In the rows, 128 means zero.
Each row of numbers belongs to one of the things below and depends on some of the facts about them. Some rows are named. Which thing is each other row?

How the things are related:
Ω: hangs directly under; τ: uses
fufel: Ω pudo; τ muten
gabrudur: τ postok
plopul: Ω sotran
stutrilo: Ω kora; τ brazem
gotral: Ω klifim; τ muten
dreresam: Ω duflus; τ flevi
reruze: Ω lukar
leplan: Ω duflus
gigri: Ω trasim
gema: Ω gabrisal; τ drostik
zuflal: Ω gelun
listem: τ flapla
stegre: Ω vestelol
vukle: Ω foral; τ nirel
figis: Ω lener
stobe: Ω neklupil; τ grupluti, steguk
demil: Ω sotran; τ tredrem, figis, troflebrem
stova: Ω gabrudur; τ postok
stavir: Ω brutrul; τ reko, luzu
plenar: Ω drilus
grupluti: Ω gabrisal
skovom: Ω lener; τ fufel, tozu
sozas: Ω lener
trafos: Ω gisim; τ fliska, fedel
skebu: Ω kizan; τ mirar, trafos, broziplo
broziplo: Ω bafevak
zeste: Ω lukar; τ mavus, mubis
mavus: Ω pudo; τ mubis, vabruk
sagofli: Ω neklupil
lukar: τ stova, broziplo
noka: Ω tavik; τ grogrom
mubis: Ω duflus
zakos: Ω foral; τ tozu
postok: Ω kora; τ muten
kipi: Ω trutobim
dreda: Ω nitel
pogri: Ω foral; τ skudrik, stova
sepakluk: Ω boplo; τ lalogo
grogrom: Ω gabrudur
klefom: Ω trutobim; τ postok
dritren: Ω foral
dabron: Ω breflol; τ kubras, flevi
dratrol: Ω breflol
briren: Ω grevugak
trire: Ω tanan
reko: Ω nitel; τ zakos, stesapom, vabruk
nirel: Ω tredrem; τ vabruk
skizur: Ω listem
skeskin: Ω trunul
gisim: τ bozaflok
ladre: Ω trunul; τ lepek, brazem
zustim: Ω skogaflan
lalogo: Ω tavik; τ stoflim
fugum: Ω gisim
luzu: Ω breflol
steguk: Ω vestelol; τ brazem, stegre, broziplo
gudi: Ω brutrul
roral: Ω tanan; τ kubras, zakos, stoflim
mirar: Ω tavik
brimok: Ω notem
vekik: Ω kizan
bozaflok: Ω vestelol; τ fliska, troflebrem, dabron
drudos: Ω kupo
tubrorem: Ω kora
grakin: Ω drilus; τ drostik, sepakluk
grato: Ω tanan
veski: Ω lener; τ kipi
fegus: Ω gisim
kadron: Ω gabrudur
stoflim: Ω tavik; τ reko, klefom, fedel
pasim: Ω sotran; τ stobe, klefom, fegus
flapla: Ω lukar
brelur: Ω flevi
troflebrem: Ω trutobim; τ gema, luzu
gelun: τ tavik, stesapom
grusigrum: Ω bafevak; τ muten, grogrom
stesapom: Ω kizan
gabek: Ω bragrar
tavik: τ stesapom, vabruk
brafim: Ω brutrul; τ gelun
lepek: Ω bragrar; τ reko, fedel
drostik: Ω grevugak; τ fufel
griplo: Ω pluvin
vabruk: Ω bragrar; τ mubis
fedel: Ω kizan; τ tavik, fufel
tozu: Ω lener; τ mavus, vabruk
druta: Ω kora; τ kizan, gotral, drostik, vabruk
skirin: Ω lener; τ zakos
kefik: Ω klifim
kubras: Ω brutrul; τ drostik
bragrar: τ trire, stavir
plerus: Ω trutobim
muten: Ω gabrisal
bripir: Ω kupo; τ lalogo
griklem: Ω gabrisal
greste: Ω breflol; τ brazem, brutrul
grulir: Ω bafevak; τ grusigrum
skadrun: Ω notem; τ fliska, stoflim, luzu, zeste
flotris: Ω boplo
fliska: Ω trutobim; τ mirar, steguk
stidrir: Ω pudo
skudrik: Ω gabrisal; τ reko
novusak: Ω bafevak
klefas: Ω gisim; τ mirar, kipi
zuko: Ω tavik
sokla: Ω skogaflan; τ fedel
gripam: Ω tredrem
guplufu: Ω flonar
brazem: Ω bragrar

Known rows:
kizan: [146 101 126 102 112 139 120  72 155  89 120 106 168 134 131 130 135 136
 140 175 142 184 142  92 130 109 107 128 154 130 203 124 127  70 157 203
  77 104 114 168  48]
brelur: [130 143 144 105 162 172 169 158 124 147 136 105 140 115 131 125 143 160
 162 136 115 100 113 113 164 113 123 124 171 145 136 134  68 130 117 114
 140 154 123 161 142]
stesapom: [105 127 116 100  96 134 110  84 147  48 118 116 179 111  81  98 112 132
 123 178 124 173 143  71 155 134 152 133 157 172 156  70 195  60  90 184
  71 142 119 189 125]
novusak: [122 140 124 109 167 163 132 180 141 135 147  69 149 114 138 118 121 164
 184 102 127  73 124 125 159  93 128 113 199 171 133 136  37 146 125  58
 116 169 149 145 132]
luzu: [132 149 135 108  87 155 130 104 170  49 128 126 181 111 128  75 130 159
  81 193 178 158 103  77 164 114 141 147 115 174 146 119 185 119  89 171
  99 132 141 172 111]
zeste: [122 101 113 152 134 121  91 118 151 119 109 132 168 119 117 107 114 100
 111 133 147 143 154 105 127 101 152 139 153 169 129 112 147  93 124 153
  74 151 104 168 123]
skizur: [130 146 145 101 157 163 168 152 122 150 138 109 139 112 130 128 142 160
 164 139 111 105 115 118 165 112 128 126 172 151 134 140  75 129 116 116
 140 157 119 163 141]
klefas: [ 88 145 140 206 163 151 153 117 127 193 108 120 193 121 170 152  87 114
 146  57 153 133 175 100 107  79 168 116 115 169 109 199  95 170 164 117
 138 130 127 140 161]
mirar: [ 43 197 197 154  88 106 141 110 133 120 142  98 236  90 174 127 131 104
 162 147 204 226 146  88 151  72 182 109  99 173 122 155 153 137 147 172
  84 142 156 118 153]
briren: [128 144 148 104 161 164 170 153 123 147 133 108 140 111 131 120 144 161
 163 137 114 101 117 114 161 115 128 124 170 147 137 137  70 131 118 116
 140 152 122 165 143]
pogri: [124 139 123 131  84 171 140 135 112 177 121 127 143 139 108  98 137 109
 147 121 107 101 141  89  97 116 109 119 166 160  80 117 154 105 116 152
  93 138  56 134 120]
plopul: [134 145 147 102 160 169 171 155 125 148 138 104 142 109 129 126 145 162
 164 138 115 100 116 113 164 118 130 124 167 145 134 137  71 131 115 115
 139 156 123 165 142]
kadron: [129 143 150 104 165 170 165 157 124 145 138 107 141 111 130 124 145 162
 165 136 111  99 112 111 155 118 125 130 170 143 132 138  74 132 117 112
 137 154 117 166 141]
broziplo: [ 60 177 122 132  82 150 122  94 146  97 145  56 203 108 126 104  87 146
 195  85 166 119 151  69 127  72 172  74 146 196 140 132 116 167 127  98
 127 150 196  96 112]
druta: [167  45 114 161 149 127  87 137 140 167 102 162 161 117 114 130 140  81
 120 130 117 121 128 138  97  78 119 142 167 118 134 127 110 100 150 170
  73 130 108 159 100]
gelun: [119 130  99 128 114 121 113  90 124 123 106  95 126 154 146 116 106 113
 138 116 138 156 188  96 116 122 136 127 159 185 145 101 132  57 135 161
  71 138  37 166  83]
brazem: [ 54 140 159 117  64 102 113  62 110  87 152 107 133  80 151 119 111 184
 153 119 158 110 131  68 115  61 188 110 142 171 174  84 140 153  78 145
 170 155 177 122 122]
tredrem: [163 162 124  94 130 165 161 123 167  84 134  97 147 138 192  83 147 172
 112 168 208 144 123  99 173 108 122 123 124 166 151 162  92 141 143 129
 106 120 118 144  49]
tubrorem: [131 136 148 104 160 176 174 147 119 146 140 113 142 110 130 131 147 168
 158 144 107 101 116 105 157 120 119 130 171 143 139 132  72 132 112 116
 142 154 122 168 140]
dratrol: [132 144 160 105 156 178 190 140 108 154 130 130 137 107 131 134 156 173
 147 159  99 111 109 102 156 125 116 146 158 127 138 137  98 128 106 141
 151 139 108 177 148]
grupluti: [ 90 152 161  94  82 139 177 133 152 167 103  71 133  77  77  44 133 118
 178 127 157 103 119  55 129  97 203  62 152 121 138 109 131 125 122 120
 162 162 116 120 116]

Name these rows:
No name comes twice in this set of rows, the named rows included.
[108 124 133 192 147 164 192  96 109 192  98 165 181 117 136 137 116  91
 132  91 140 133 176  84  88 103 159 106 118 151  89 158 142 144 165 146
 149 122 104 119 138] => skebu
[141 163 129 104 169 172 193 134 107 168 134  88 102 142 180 136 146 160
 172 122 121 115 147 111 147 130 109 124 169 148 133 148  45 115 148 119
 137 141  62 155  97] => listem
[104 149 131 100  56  99 131 114 142 154 124 127 180 197  75  69 131 117
 155 137 162  85  82 124 104  86 139  40 126 170 105 118 101 110  93 159
 135  97 139  94 107] => klefom
[144 129 134 103 139 137 137  84 169  77 126 107 164 120 195 112 137 160
 122 158 205 155 125 104 162  88 144 119 119 142 197 155  88 143 159 157
 123 117 161 134  49] => flevi
[108 103 122 135 110 124 114  79 142  96 113 143 182 105  94 106 122 108
 125 150 139 158 154  89 113 102 154 124 142 153 149  94 178  89 125 187
  95 127 129 156 113] => fedel
[176 112 121 148 166 169 143 181 161 152 115 159 151 111 169  75 158 122
  82 139 182  96 108 138 146  94 127 133 135 142  85 163  89 165 146 102
 104 139 114 135 106] => demil
[126 156 151  87 149 170 170 149 129 123 145  93 147 109 122 121 142 175
 161 152 112 105 106 103 179 121 131 122 171 149 152 131  75 130 107 117
 138 157 137 167 141] => flapla
[131 144 162  87 162 157 178 184 156 186 104  74 128  85  91  83 139 129
 167 134 123 102 112  92 171 124 180 106 174 102 151 135  74 108 130 102
 144 175  89 188 143] => griklem
[171 152 122 109 134 171 139 139 215 102 119  97 159 116 133  61 131 123
  84 193 138 149  86 118 222  42 153 134 128 170 138 148 117 211 114 153
 141 189 173 114 129] => figis
[139 159 151  89 145 182 200 105 104 143 137 103 113 142 173 144 151 185
 162 147 120 132 144  92 148 141 107 138 156 141 160 145  84 104 133 153
 148 129  72 177  96] => breflol
[145 170 122  95 151 170 193 109 144 156 128  61  98 150 157 123 129 142
 160 139  86 149 134 111 195  83 123 124 164 166 160 142  72 155 133 151
 158 176  97 129 113] => lener
[149  86 119 130 126 140 114 147 138 147 116 143 136 109 124  92 151 107
 127 141 140 104 115 122 118  86 133 128 168 140 123 108 109 123 129 138
  94 145 114 135  98] => bripir
[176  59 124 146 151 132  97 146 153 151 109 164 149 108 136 106 156  97
 116 142 150 111 110 143 116  67 125 131 160 113 133 127  90 124 156 147
  88 135 128 136  87] => grakin
[119 170 141  88 150 123 191 114 115 170 124 102 129 206 156 119 133 169
 165 125 155  99 119 136 146 130 128  75 131 165 134 160  20 105 121 133
 167 107  92 143 107] => trutobim
[ 73 152 147 128 103 141 162  90 116 114 130 113 164  98 134 101 119 143
 167 112 160 120 146  74 114  82 174  82 140 169 131 116 135 157 121 131
 162 139 162 102 119] => stegre

Now the same things, written a new way:
Named rows:
bragrar: [155 104  95  90 166 170 177 173  99 180 175  81 177  82 128 168 173 118
 125 111 119 142 104 103 124 169 162 116  88 126 178 112 109]
figis: [177 132 103 133 113 171 150  75  98  95  91 147 179 181 117  70 114 122
 152 105 136  89  93  61 154 170 106 172 182 134 166 178 114]
zeste: [149 104  98 145 168 157 143 154 166  92 129 150 131  83  96 139 165 153
  91 176 182 150 121 111 184  85 103  82 155 100 131  93 131]
sagofli: [ 93 157 154 125 122 107 117 131 159 128 107 139 124 143 158 105  90 137
 144 112 141 148 141 129 107 141 117 125 138 142 124 139 127]
tavik: [175  99 107 157  80 160 191 171 130  92 176  83 180  77 179 169 172 123
 109 145 165 147  89 155 164  82 148  76 138 126  82 154 170]
skovom: [151  99  97 131 180 157 105 134 161  97  84  96 115 141  89  89 149 141
 149 164 115  57 100 121 188  88  94  79 137  88 135 163 135]
flevi: [169 110  96 190  79 152 116 172  80  91 128  87 117  94  93  77 151  71
 156 106 109 121  98  80 153 102 184 173 102 122  84  96 113]
neklupil: [116 140 117 128  97 142 112 174  84 165 131  82 172  86 153 169 126 130
 144 102 119 133 141 130 102 173 187 113  84 131 101 121 119]
stova: [177 102 154 109 138  79 103  73 159 131 156 169  82 131 108 137 134 144
 135 150  92  55 135 155 132 104 123 169 128 135 114 141 145]
sepakluk: [170 104 116 111 158 153 113  84 164 127 165 136 109 118 112 100 159 145
 114 129 138 119 115 136 153  92 101 155 163 122 154 145 131]
zuko: [ 83 130 184 147  84 100 166 144 177 104 113  95 162 153 187  95  98 102
 156  97 129 152  92 149  93  97 103 108 172 161  84 173 171]
gema: [167 106 107 148 109 162 100 115 112 104 172 133  78 177 103  70 169 119
 143 110 158 100 101 147 141  99 100 169 178 103 115 162 143]
reruze: [ 94 151 153 130 121 108 123 132 155 130 108 142 118 146 155 108  90 142
 141 113 141 150 145 128 107 141 116 127 140 142 128 136 126]
postok: [167 115 162 114 133  99 116  70 165 125 179 182  78  90 125 127 138 147
 147 152  92  49 106 150 143  86 152 168 124 148  85 145 124]
kizan: [183 115  96 173 102 145 117 172  82 100 172 100 119  78  93 158 162 131
 139 158 110  67 109 129 164 128 189 156  91 124  87  88 115]
stobe: [125 120 165  98 168 105 144  78  95 129  93 117  81 181 124 173 103  70
  82 122  94 148 111 153 100  94  95 112  85 114 183 129 111]
kipi: [134  96 141 118  76 114 180 143  83  88  93 184 175 161  88 155 126 154
 144 185  87 148 184 151 110 175 119 177 145 162  90  89 115]
stegre: [175 153 158 116 138  85 168  73  82  92  87 163  90 185 110 168 102  71
  72 149  96 146 109 151 103 103 100 162  88 121 175 123 108]
trutobim: [105  95 174 125  82 172  98 175  84 104 167 114 179  82  87 160  93 154
 122 101  95 141 186 146  97 114 142 108  86 145  92 143 112]
fegus: [177 148 169 112 134  79 114  70 141 115 119 161  85 157 125 154  98  95
 103 129 100 124 125 151  96 120 111 171 104 135 169 145 119]
steguk: [135 112 150  98 171 102 169  77  86 113  85 135  84 180 103 172 115  58
  79 146  90 150 105 156 104  94  94 121  82 113 184 108 109]

Name these rows:
No name comes twice in this set of rows, the named rows included.
[178 132 135 122  94  71 163  76  81  90  82 182  89 175  93 169 112  92
  84 172  89 147 143 154 106 160 111 174 101 129 170  99 119] => broziplo
[166  94 130 129 143  87 100  77 167 130 165 153  78 104  98  93 147 141
 148 140  91  52 140 151 156  88 118 167 155 127  98 135 161] => gotral
[105  95 105  93 168 131 139 173  83 184 140  81 114 157 101 167 165  88
 134 145  86  60 129 155 108 147 170  99  83 112 153  92 117] => lukar
[168 108  99  95 172 175 187  94 175 116 176 150 166 111 112 107 169 147
  98 143 157 148  94  85 169 107  94 156 174 126 182 130 113] => stavir
[ 84  96 183 118 102  84 124 111 183 152 156  91  95 143 181  98 128 110
 154 101  87  74  92 156 106  83 100 114 171 159  84 170 195] => noka
[158  97 100  97 172 119 188 107 113 115 102 166  86 171  91 167 163 112
 122 179  93 146 117 151 147 124 100 151 111 123 171  83 114] => trafos
[173  92 108 112  97 173 116  83 107  93 180 173 172 161  87  70 161 145
 131 104  96 147 142 113 137  88  94 177 184 148 162 160 111] => troflebrem
[180 119  99 139 166 163 134  95 169  89 157 152 157  81 100 135 168 154
  70 173 185 149 105 119 182  90  97 109 170 103 154 118 123] => reko
[176 125  95 123  77 170 158 169  78 154 173  92 177 110 137  96 167 117
 141  90 122 115 106  82 102 173 189 175 122 144 135 155 112] => tredrem
[139  94 105 105 176 145 118 103 170 129 153 126  86 113  93 143 164 145
 118 158 113 121 121 149 173  86 101 104 144 112 150 111 131] => sokla
[170 136 102 141 170 150 106 173  80 107  78  88 179 165 109 145  83 122
 159 121 108  50  97  76 167 182 183  74  79  98 101 179 113] => lener

The same things again, as new rows of numbers:
Some things and their rows:
luzu: [102 110 122 168  80 145 139 121 136 146 144 105 139 174 163 148  81 126
 112 156 156 148 100 122 151 124  92 128 146 129 124 188]
stutrilo: [145 136 151  77 112  81 141 175 109 156 122  99 146  90  84 117 139 109
  69 123 159 104 134  90 137 103 157 101  99 136 113 132]
neklupil: [132 122 138 136 153 118 131 110 138 135 118 147 141 133 109 116 140 126
 173 125 138 128 127 139 116 141 136 124 108 169 150 105]
fugum: [124 129 103 122 151 127 108 119 129 127 119 137 136 130 146 140 124 125
 156 114  87 119 114 110 113 134 122 149 122 173 123 142]
fedel: [120 134 125 136  91 134 137 134 129 103 125 109 122 113 149 151 107 123
 107 143 138 155 142 135 134 120 126 103 158  63 104 149]
sagofli: [128 127 122 113 145 127 121 130 132 136 118 136 137 131 114 127 130 142
 133 112  89 121 118 124 112 136 124 147 131 168 143 133]
bragrar: [114 124 130 152 136 127 131 106 153 181 155 153 143 146 147 147 145 100
 122 158 191 113 133 161 156 141 154 135  78  97 125 150]
stesapom: [130 120 138 103  78 133 149 130 163 113 136 128 139 138 167 157  77 142
 123 154 123 183 125 142 134 130 121  90 162 109 100 171]
lukar: [107 137 132 162 151 105 118 147  99 108 144 120 117  90 116 117 157  84
 127 134 195  97 156 123 148 117 139 100 103  95 126 104]
drudos: [130 130 123 116 145 126 121 127 138 135 115 139 138 133 120 125 128 142
 135 116  94 125 117 122 115 133 123 144 129 163 139 126]
zeste: [133 147 130  97 101 135 141 121 166 132 150 143 121 124 168 153 120 129
 110 149 123 140 139 150 139 130 150 117 127  81  86 157]
brafim: [130 152 122  91 113 125 126 125 161 145 138 148 128 107 162 159 127 120
 110 141 122 140 138 147 136 129 157 123 116  82  88 159]
plenar: [129 126 123 112 145 130 121 129 136 131 116 136 137 133 116 121 131 141
 138 115  95 120 117 121 114 138 124 145 129 163 139 128]
plopul: [129 130 125 112 147 129 118 130 131 133 114 137 137 131 113 127 131 142
 135 112  92 121 117 123 114 136 124 148 133 166 140 129]
stoflim: [121 123 125 132  88 129 117 142 101 165 159 109 106  94 141 139 114 144
 109 160 110 146 164 179 162 106 107 102 120  63 106 130]
brutrul: [143 104 150 121 119  76 149 135 101 130 122 105 158 126 115 118 107 106
 160 138 185 138 128  88 132 115 133  74  94 181 116 114]
mubis: [132 127 144  99  75 141 153 123 168 103 138 131 131 146 170 149  78 150
 133 157 118 184 127 148 131 130 122  93 166 111  99 161]
fufel: [122 121 111 167 107 142 136 138 105  90 105  99 116 122 133 145 106 131
 116 127 129 156 146 138 123 116 112 119 176  46 129 120]
roral: [139 155 115 126 111 139 137 110 130 150 133 121 108 118 159 153 151 116
  87 129 138 110 157 143 143 112 160 145 110  44  86 129]
gudi: [127 137 116 108 141 128 119 128 133 139 105 136 141 122 111 129 130 134
 134 112  94 132 113 116 109 135 128 142 131 165 141 136]
nirel: [139 140 134  95  99 137 140 116 168 123 142 141 122 124 170 155 111 133
 119 145 116 153 143 150 134 128 143 112 141  84  88 151]

Name these rows:
No name comes twice in this set of rows, the named rows included.
[119 158 119 157  88 142 142 107 112 159 137  99 108 147 126 122 152 110
  84 126 159  88 117 106 148  99 130 151 110 134 108 139] => bozaflok
[124 126 127 163 103 134 147 102 134 104 107 124 125 129 139 144 111 125
 158 142 168 178 149 156 123 126 132  97 149  75 128 109] => kizan
[ 79 155 150 139  67 128 116 157 104 106 175  96  97 110 102  88 111 133
 128 155 118 132 114 127 162  94  63  72 141 219 127 139] => mirar
[130 123 113 169  88 150 145 117 103 108 101  92 116 139 141 144 104 139
 115 130 132 160 136 135 122 109 110 130 171  64 132 123] => drostik
[128 118 137 113 131  94 120 169  91 123 141 100 136 100 118 122 129 103
 100 124 150  89 133  84 144 110 126 105 109 149 109 135] => stobe
[134 132 147 116 120 119 142 108 163 135 150 157 130 130 159 142 126 119
 148 158 168 147 154 169 143 140 159  93 106  83  98 132] => gelun
[133 137 131 114 108 122 136 137 140 130 143 120 128 114 163 159 117 115
  99 145 138 126 144 132 144 117 144 113 129  68  86 152] => lepek
[147 130 136  99 126  95 128 149 111 144 150 111 133 102 149 142 132 104
  88 133 150  90 149 102 154 108 152 113  92  98  78 138] => ladre
[ 76 192 112 139 130 134  98 134 138  97 167 133  93  96 137 114 164  74
 117 122 141  69 112  96 145 116 120 125 117 190  98 162] => klefas
[162 113  98 164 128 191 144 116 109 152 126 109 110 130 118 129 112 121
  92 148 155 135 129 120 166 110 124 147 175  76 135 112] => gema
[142 158  96 159  87 149 149  75 102 145  99  94 102 151 153 141 144 123
 120 109 124 110 134 110 125  88 136 155 125 114  98 113] => dabron
[147 126 127 102 144  81 124 152  91 147 145 103 140 104 148 139 136  92
 109 122 139  71 138  73 145 105 146 115  74 151  77 140] => greste
[ 72 134 156 135  87 138 123 135 137  51 157 136  84 134  96  28 130 116
 134 110 124 140 104  87 139 129  92 122 167 194 111 181] => kipi
[113 148 114 186 111 133 140  76 110 153 138 110 116 146 152 126 157  84
 146 135 195  95 124 116 150 109 137 136  84 147 108 125] => gisim

